Below is a small trained network, with its code and all its weights. Each question gives an input and a class and asks what happens when units are switched off, that is, made to give their printed mean instead of their output.

import numpy as np


def w(rows, s, z=0):
    codes = np.array(rows[::2]) - 128.0
    scale = np.full(codes.shape[1], s)
    scale[-1] = z or s
    return codes * scale


def f(y):
    return np.maximum(y, 0)


def log_softmax(a):
    a = a - a.max(-1, keepdims=True)
    return a - np.log(np.exp(a).sum(-1, keepdims=True))


def net(x, mask):
    res = np.array(x, float).reshape(1, 6) / 4 @ E
    y = f(res @ A[0][:, :-1].T + A[0][:, -1])
    res = res + np.where(mask, y, B[0][:, -1]) @ B[0][:, :-1]
    return log_softmax(res[-1] @ U[:, :-1].T + U[:, -1])


A, B = {}, {}
E = w([
[128,128,128,128,129],'x0',
[93,111,30,88,38],'x1',
[66,196,110,42,210],'x2',
[152,26,197,10,89],'x3',
[130,225,187,124,69],'x4',
[254,192,47,64,165],'x5',
],0.0083)
A[0] = w([
[131,226,170,109,13,100],'n0',
[136,147,83,173,129,62],'n1',
[135,27,122,97,145,75],'n2',
[94,166,101,36,216,83],'n3',
[210,137,42,94,143,33],'n4',
[60,37,118,168,188,23],'n5',
[114,146,236,8,73,112],'n6',
[52,172,65,79,44,115],'n7',
[169,126,132,170,82,230],'n8',
[121,115,167,132,189,142],'n9',
[188,89,161,148,75,76],'n10',
[145,168,192,115,181,103],'n11',
[142,150,95,134,42,134],'n12',
[47,136,140,173,92,25],'n13',
[53,90,28,104,93,79],'n14',
[60,137,171,173,97,37],'n15',
[28,113,160,121,106,37],'n16',
[78,185,178,59,143,53],'n17',
[134,199,142,161,103,99],'n18',
[157,84,185,187,247,218],'n19',
[104,80,55,129,134,125],'n20',
[111,108,93,168,158,114],'n21',
[163,179,110,190,137,75],'n22',
[14,68,147,173,107,23],'n23',
[201,72,96,195,115,128],'n24',
[46,227,91,217,140,160],'n25',
[56,166,114,105,170,252],'n26',
[72,127,144,34,162,164],'n27',
[234,167,125,145,78,47],'n28',
[69,176,78,165,137,97],'n29',
],0.011,0.0034)
B[0] = w([
[159,70,199,240,197,210],'n0',
[138,65,58,90,123,157],'n1',
[169,74,55,135,135,205],'n2',
[15,131,151,170,146,218],'n3',
[154,237,138,84,251,204],'n4',
[155,179,131,116,194,193],'n5',
[175,28,22,62,80,252],'n6',
[190,180,169,198,95,218],'n7',
[16,145,82,109,121,189],'n8',
[189,148,154,159,64,169],'n9',
[6,101,114,148,186,190],'n10',
[193,199,105,217,99,175],'n11',
[136,151,174,162,106,186],'n12',
[152,147,140,85,183,182],'n13',
[150,149,189,220,100,207],'n14',
[135,178,84,96,233,183],'n15',
[173,191,140,89,233,195],'n16',
[59,98,114,156,167,191],'n17',
[144,38,91,90,187,167],'n18',
[158,135,183,140,19,217],'n19',
[210,117,206,207,67,180],'n20',
[133,19,77,119,131,159],'n21',
[143,62,127,93,86,168],'n22',
[150,239,102,48,173,220],'n23',
[3,151,160,141,145,200],'n24',
[151,68,87,64,68,232],'n25',
[69,118,110,194,81,207],'n26',
[91,102,119,167,112,216],'n27',
[84,170,111,107,189,183],'n28',
[151,41,55,105,111,185],'n29',
],0.0062,0.011)
U = w([
[147,174,120,41,187,66],'0',
[137,94,143,117,132,227],'1',
[145,55,80,51,92,46],'2',
[8,122,138,110,117,61],'3',
[185,145,181,151,69,65],'4',
[113,132,135,68,89,249],'5',
],0.015,0.011)

Each question gives the input, the list of numbers given to net, and the class t.
The units are the neurons (one row each of A and B). Each row of codes is followed by its name. A weight is (code - 128) times the scale printed after its matrix; where a second scale follows, it is the last column's (A, B and U).
mask holds one flag per neuron, in row order. A switched-off neuron (its flag False) gives its mean, the last column of its row in B, instead of its output. The means were averaged over made-up inputs and are rounded, as every weight is.
A unit's drop is (log p(t) with every unit on - log p(t) with that unit switched off) / (log p(t) with every unit on - log p(t) with every unit switched off).
The circuit of an input: a set's keep is (log p(t) with only the set's units on - log p(t) with every unit switched off) / (log p(t) with every unit on - log p(t) with every unit switched off). Starting from the 12 units with the biggest drops (on a tie, the unit counted first), units are removed one at a time, each time the one whose removal leaves the highest keep (on an exact tie, the one counted first), for as long as the keep stays at least 0.8.
units of the circuit, in order: the units of the circuit, biggest drop first
most important unit: the unit with the biggest drop
top k neurons: the k neurons with the biggest drops, biggest first
input [0,6,7,3,-1,-1], class 3: most important unit : n3
input [7,7,4,5,6,5], class 4: top 2 neurons : [n7; n0]
input [1,5,1,2,3,-7], class 0: units of the circuit, in order : [n23; n16]
input [-7,-1,2,-3,7,-4], class 1: units of the circuit, in order : [n0; n18]
input [6,1,7,-1,8,-4], class 1: units of the circuit, in order : [n0; n6]
input [5,3,-3,-4,-4,5], class 0: top 2 neurons : [n4; n6]
input [-3,5,4,4,7,5], class 1: units of the circuit, in order : [n0; n23]
input [-8,8,-3,3,6,3], class 4: top 3 neurons : [n7; n0; n12]
input [-5,-8,5,0,5,3], class 4: units of the circuit, in order : [n11; n19]
input [8,-6,-6,-2,-7,6], class 5: top 3 neurons : [n19; n0; n24]
input [-4,-3,-7,-2,-5,0], class 3: units of the circuit, in order : [n24; n8]
input [-3,4,7,-2,7,-2], class 1: top 3 neurons : [n0; n7; n24]
input [6,-1,8,-2,-4,-8], class 0: top 2 neurons : [n23; n16]
input [6,-8,1,3,-2,4], class 4: most important unit : n19
input [-1,4,-4,-7,4,-4], class 2: units of the circuit, in order : [n25; n29]
input [-5,0,-5,2,-4,-2], class 3: units of the circuit, in order : [n24; n10]
input [6,6,-8,4,5,3], class 3: top 2 neurons : [n10; n8]
input [-6,-2,-7,1,-6,-6], class 3: top 2 neurons : [n24; n10]
input [4,5,4,8,8,-7], class 1: top 2 neurons : [n0; n7]
input [-7,-6,3,-2,8,5], class 1: most important unit : n18
input [1,-1,1,0,6,3], class 1: top 2 neurons : [n0; n23]
input [0,-4,-5,-1,-1,-5], class 0: top 2 neurons : [n23; n15]
